Here is a tiny trained network, its code and every weight. The questions are about switching its units off for an input and a class, where a switched-off unit gives its printed mean instead of its output.

import numpy as np


def w(rows, s, z=0):
    codes = np.array(rows[::2]) - 128.0
    scale = np.full(codes.shape[1], s)
    scale[-1] = z or s
    return codes * scale


def f(y):
    return y / 2 * (1 + np.tanh(0.7978845608 * (y + 0.044715 * y**3)))


def log_softmax(a):
    a = a - a.max(-1, keepdims=True)
    return a - np.log(np.exp(a).sum(-1, keepdims=True))


def net(x, mask):
    res = np.array(x, float).reshape(1, 5) / 4 @ E
    y = f(res @ A[0][:, :-1].T + A[0][:, -1])
    res = res + np.where(mask, y, B[0][:, -1]) @ B[0][:, :-1]
    return log_softmax(res[-1] @ U[:, :-1].T + U[:, -1])


A, B = {}, {}
E = w([
[193,131,107,122,50,182,124],'x0',
[100,96,112,85,177,181,56],'x1',
[97,82,178,58,58,111,143],'x2',
[151,2,141,223,121,102,94],'x3',
[84,84,50,150,97,168,144],'x4',
],0.0076)
A[0] = w([
[162,174,137,128,34,102,171,145],'n0',
[158,34,136,169,94,163,109,251],'n1',
[161,227,135,154,72,137,180,236],'n2',
[156,115,149,156,7,106,198,194],'n3',
[184,115,196,112,150,90,106,143],'n4',
[151,125,102,127,168,140,158,68],'n5',
[69,53,143,115,120,124,64,227],'n6',
[161,154,105,154,162,150,79,174],'n7',
[109,164,157,94,147,132,110,120],'n8',
[144,196,111,112,185,103,161,179],'n9',
[140,131,104,165,167,160,93,230],'n10',
[99,127,163,50,63,107,170,248],'n11',
[184,158,113,118,77,117,217,145],'n12',
[69,151,115,69,126,134,93,167],'n13',
[140,43,88,254,97,124,160,199],'n14',
[59,33,119,104,142,123,80,116],'n15',
[126,132,177,68,65,181,133,224],'n16',
[77,144,170,135,161,96,145,156],'n17',
[140,171,85,172,159,140,151,228],'n18',
[98,182,221,147,168,87,162,176],'n19',
[125,151,146,127,175,87,165,137],'n20',
[108,183,126,121,174,114,135,170],'n21',
[105,139,149,173,171,54,147,229],'n22',
[128,219,137,71,149,91,124,194],'n23',
[210,136,201,147,164,119,44,142],'n24',
[127,135,70,138,168,147,128,149],'n25',
[122,73,97,208,107,103,122,192],'n26',
],0.0082,0.0031)
B[0] = w([
[185,145,150,2,194,167,65,194],'n0',
[109,159,64,149,119,101,92,240],'n1',
[140,132,97,65,180,135,18,228],'n2',
[144,118,108,46,120,93,84,220],'n3',
[203,188,155,183,95,73,167,169],'n4',
[115,109,144,108,156,152,117,122],'n5',
[131,211,96,193,132,155,126,221],'n6',
[159,197,103,100,200,161,101,166],'n7',
[105,96,108,128,102,109,123,152],'n8',
[88,98,37,127,131,128,74,194],'n9',
[133,158,83,124,163,155,86,185],'n10',
[170,145,139,105,54,75,206,227],'n11',
[169,166,124,67,169,131,78,189],'n12',
[62,130,99,186,82,104,181,178],'n13',
[56,76,6,128,103,98,63,254],'n14',
[94,236,176,218,208,221,100,202],'n15',
[162,110,111,101,42,70,179,208],'n16',
[122,120,109,162,91,135,133,164],'n17',
[61,153,66,141,176,144,59,189],'n18',
[122,87,85,128,88,60,128,198],'n19',
[80,77,98,148,76,72,106,158],'n20',
[47,105,48,165,110,119,74,175],'n21',
[114,116,78,180,98,65,74,201],'n22',
[109,122,86,84,89,121,89,217],'n23',
[200,207,162,163,150,84,163,184],'n24',
[139,159,144,155,170,184,109,157],'n25',
[61,104,32,183,80,96,63,210],'n26',
],0.0059,0.0063)
U = w([
[66,61,60,142,54,106,123,142],'0',
[144,176,145,219,120,146,190,153],'1',
[69,119,164,120,90,191,221,84],'2',
[239,142,176,44,123,125,165,138],'3',
[141,2,240,114,222,201,204,2],'4',
[93,171,97,137,227,218,78,137],'5',
],0.0082,0.0062)

Each question gives the input, the list of numbers given to net, and the class t.
The units are the neurons (one row each of A and B). Each row of codes is followed by its name. A weight is (code - 128) times the scale printed after its matrix; where a second scale follows, it is the last column's (A, B and U).
mask holds one flag per neuron, in row order. A switched-off neuron (its flag False) gives its mean, the last column of its row in B, instead of its output. The means were averaged over made-up inputs and are rounded, as every weight is.
A unit's drop is (log p(t) with every unit on - log p(t) with that unit switched off) / (log p(t) with every unit on - log p(t) with every unit switched off).
The circuit of an input: a set's keep is (log p(t) with only the set's units on - log p(t) with every unit switched off) / (log p(t) with every unit on - log p(t) with every unit switched off). Starting from the 12 units with the biggest drops (on a tie, the unit counted first), units are removed one at a time, each time the one whose removal leaves the highest keep (on an exact tie, the one counted first), for as long as the keep stays at least 0.8.
units of the circuit, in order: the units of the circuit, biggest drop first
top k neurons: the k neurons with the biggest drops, biggest first
drop when u is switched off: that unit's drop, to one decimal
input [-3,4,1,6,7], class 5: units of the circuit, in order	(n15)
input [-4,3,4,3,1], class 5: top 3 neurons	(n15 n16 n6)
input [2,-3,-2,-4,-7], class 3: units of the circuit, in order	(n14 n26 n15)
input [4,3,-5,5,-8], class 1: units of the circuit, in order	(n24 n4)
input [-8,7,4,-2,-6], class 0: units of the circuit, in order	(n19 n13)
input [-5,-7,-4,-7,0], class 0: units of the circuit, in order	(n19 n20)
input [-4,1,1,-2,6], class 1: top 2 neurons	(n14 n2)
input [4,2,1,-2,0], class 3: top 2 neurons	(n14 n26)
input [8,8,7,-7,6], class 2: top 2 neurons	(n13 n14)
input [-4,4,2,0,5], class 1: top 2 neurons	(n2 n0)
input [-1,5,1,0,8], class 5: drop when n15 is switched off	0.3
input [5,-6,-3,-5,5], class 3: drop when n1 is switched off	0.1
input [-6,6,3,8,4], class 5: drop when n15 is switched off	0.9
input [-6,1,7,8,-6], class 1: top neuron	(n15)
